Below are the code and all the weights of a small trained network. Each question names an input and a target symbol and asks about switching units off, where a switched-off unit gives its printed mean instead of its output.

import numpy as np


def w(rows, s, z=0):
    codes = np.array(rows[::2]) - 128.0
    scale = np.full(codes.shape[1], s)
    scale[-1] = z or s
    return codes * scale


def f(y):
    return np.maximum(y, 0)


def softmax(a):
    e = np.exp(a - a.max(-1, keepdims=True))
    return e / e.sum(-1, keepdims=True)


def log_softmax(a):
    a = a - a.max(-1, keepdims=True)
    return a - np.log(np.exp(a).sum(-1, keepdims=True))


def net(x, mask):
    ids = ['ΔΞαβγπφ'.index(c) for c in x.split()]
    T = len(ids)
    res = E[ids] + P[:T]
    r = res
    for j in range(3):
        rows = slice(2 * j, 2 * j + 2)
        q, k, v = (r @ M[0][rows].T for M in (Q, K, V))
        z = softmax(np.where(np.tri(T) > 0, q @ k.T / 2**0.5, -1e9)) @ v
        o = O[0][rows]
        res = res + np.where(mask[j], z, o[:, -1]) @ o[:, :-1]
    y = f(res @ A[0][:, :-1].T + A[0][:, -1])
    res = res + np.where(mask[3:7], y, B[0][:, -1]) @ B[0][:, :-1]
    return log_softmax(res[-1] @ U[:, :-1].T + U[:, -1])


Q, K, V, O, A, B = {}, {}, {}, {}, {}, {}
E = w([
[123,162,41,163,128,81],'Δ',
[111,103,78,95,64,81],'Ξ',
[119,162,35,122,127,171],'α',
[157,192,123,100,89,85],'β',
[118,167,113,229,201,137],'γ',
[155,160,181,188,148,66],'π',
[146,86,253,126,127,153],'φ',
],0.013)
P = w([
[9,218,193,143,126,114],'0',
[95,211,160,140,166,138],'1',
[62,180,148,156,75,161],'2',
[173,147,118,170,97,159],'3',
[60,129,115,51,202,93],'4',
[181,117,93,93,183,123],'5',
[137,128,97,176,52,167],'6',
[237,106,83,154,98,160],'7',
[108,104,79,11,226,96],'8',
[206,92,60,85,171,109],'9',
[156,102,52,178,53,145],'10',
],0.013)
Q[0] = w([
[38,152,149,51,211,85],'H1',
[199,84,103,78,207,105],'H1',
[133,168,48,68,77,126],'H2',
[119,204,115,162,163,141],'H2',
[76,181,154,205,9,173],'H3',
[24,159,153,61,187,109],'H3',
],0.014)
K[0] = w([
[51,145,147,211,5,157],'H1',
[247,102,103,198,65,166],'H1',
[166,84,61,98,103,106],'H2',
[142,190,68,171,169,111],'H2',
[55,145,140,70,202,98],'H3',
[43,167,152,179,47,155],'H3',
],0.015)
V[0] = w([
[142,70,230,95,137,192],'H1',
[140,154,172,107,110,5],'H1',
[116,130,93,126,104,76],'H2',
[105,128,72,104,99,142],'H2',
[158,190,122,32,80,154],'H3',
[70,93,126,88,14,148],'H3',
],0.012)
O[0] = w([
[154,192,98,84,79,65,2],'H1',
[204,115,114,58,242,87,100],'H1',
[162,128,210,135,143,135,152],'H2',
[123,142,165,166,184,120,183],'H2',
[186,171,169,36,124,255,165],'H3',
[229,140,111,187,92,159,102],'H3',
],0.011,0.0073)
A[0] = w([
[100,254,87,110,83,84,254],'N1',
[80,132,98,156,160,131,137],'N2',
[228,205,138,137,79,146,170],'N3',
[111,142,47,98,92,186,47],'N4',
],0.0082,0.0049)
B[0] = w([
[186,121,173,196,178,106,250],'N1',
[136,89,102,124,103,128,243],'N2',
[109,47,89,182,126,147,253],'N3',
[153,137,48,61,10,122,181],'N4',
],0.011,0.0052)
U = w([
[101,122,241,186,215,137,157],'Δ',
[150,31,1,120,90,128,235],'Ξ',
[86,228,160,161,46,172,167],'α',
[201,179,140,31,172,163,8],'β',
[30,115,83,142,86,52,1],'γ',
[96,167,82,26,151,53,129],'π',
[193,158,96,141,65,52,94],'φ',
],0.0056,0.0049)

Each question gives the input, a string of symbols that net reads in full, and the target symbol t.
The units are the heads (2 rows each of Q, K, V and O) and the neurons (one row each of A and B). Each row of codes is followed by its name. A weight is (code - 128) times the scale printed after its matrix; where a second scale follows, it is the last column's (O, A, B and U).
mask holds one flag per unit, heads first, then neurons. A switched-off unit (its flag False) gives its mean, the last column of its rows in O or B, instead of its output. The means were averaged over made-up inputs and are rounded, as every weight is.
A unit's drop is (log p(t) with every unit on - log p(t) with that unit switched off) / (log p(t) with every unit on - log p(t) with every unit switched off).
The circuit of an input: a set's keep is (log p(t) with only the set's units on - log p(t) with every unit switched off) / (log p(t) with every unit on - log p(t) with every unit switched off). Starting from all 7 units, units are removed one at a time, each time the one whose removal leaves the highest keep (on an exact tie, the one counted first), for as long as the keep stays at least 0.8.
units of the circuit, in order: the units of the circuit, biggest drop first
unit that matters most: the unit with the biggest drop
k most important neurons: the k neurons with the biggest drops, biggest first
which heads matter: for each layer, one digit per head in row order, 1 if its drop is at least 0.15 and else 0, layers parted by /
input Δ π α α, target π: which heads matter	101
input Ξ φ β α φ Δ, target α: units of the circuit, in order	H1, N3
input Δ φ γ α Ξ β γ γ β φ Δ, target β: unit that matters most	H1
input Δ Δ π α α, target π: which heads matter	100
input φ φ φ β α β β φ Ξ φ, target φ: 2 most important neurons	N1, N2
input α α φ α α α γ π, target α: which heads matter	101
input β Δ α, target β: units of the circuit, in order	H1, H3
input Δ Δ α Ξ β, target α: units of the circuit, in order	H1, H3
input π α Δ Ξ, target Δ: which heads matter	010
input Δ α α α φ, target α: which heads matter	111
input α α β α φ β Ξ φ π, target Ξ: 2 most important neurons	N3, N1
input β α γ α Δ, target γ: which heads matter	101
input α φ α α α φ, target Ξ: which heads matter	010
input β π α β Ξ Δ, target β: units of the circuit, in order	H3, H1
input α α α φ π φ β, target π: which heads matter	101
input φ π β φ Δ α γ φ γ α β, target γ: which heads matter	001
input Δ γ α Δ α φ α α Ξ φ, target α: 2 most important neurons	N3, N2
input φ φ φ Δ Ξ, target φ: which heads matter	101
input α α Δ Ξ γ φ φ β Δ β, target β: units of the circuit, in order	H3
input α π Δ β Ξ α Ξ Δ π α, target Δ: units of the circuit, in order	H2, H1
input Ξ φ α α Δ α α Ξ β, target α: which heads matter	100
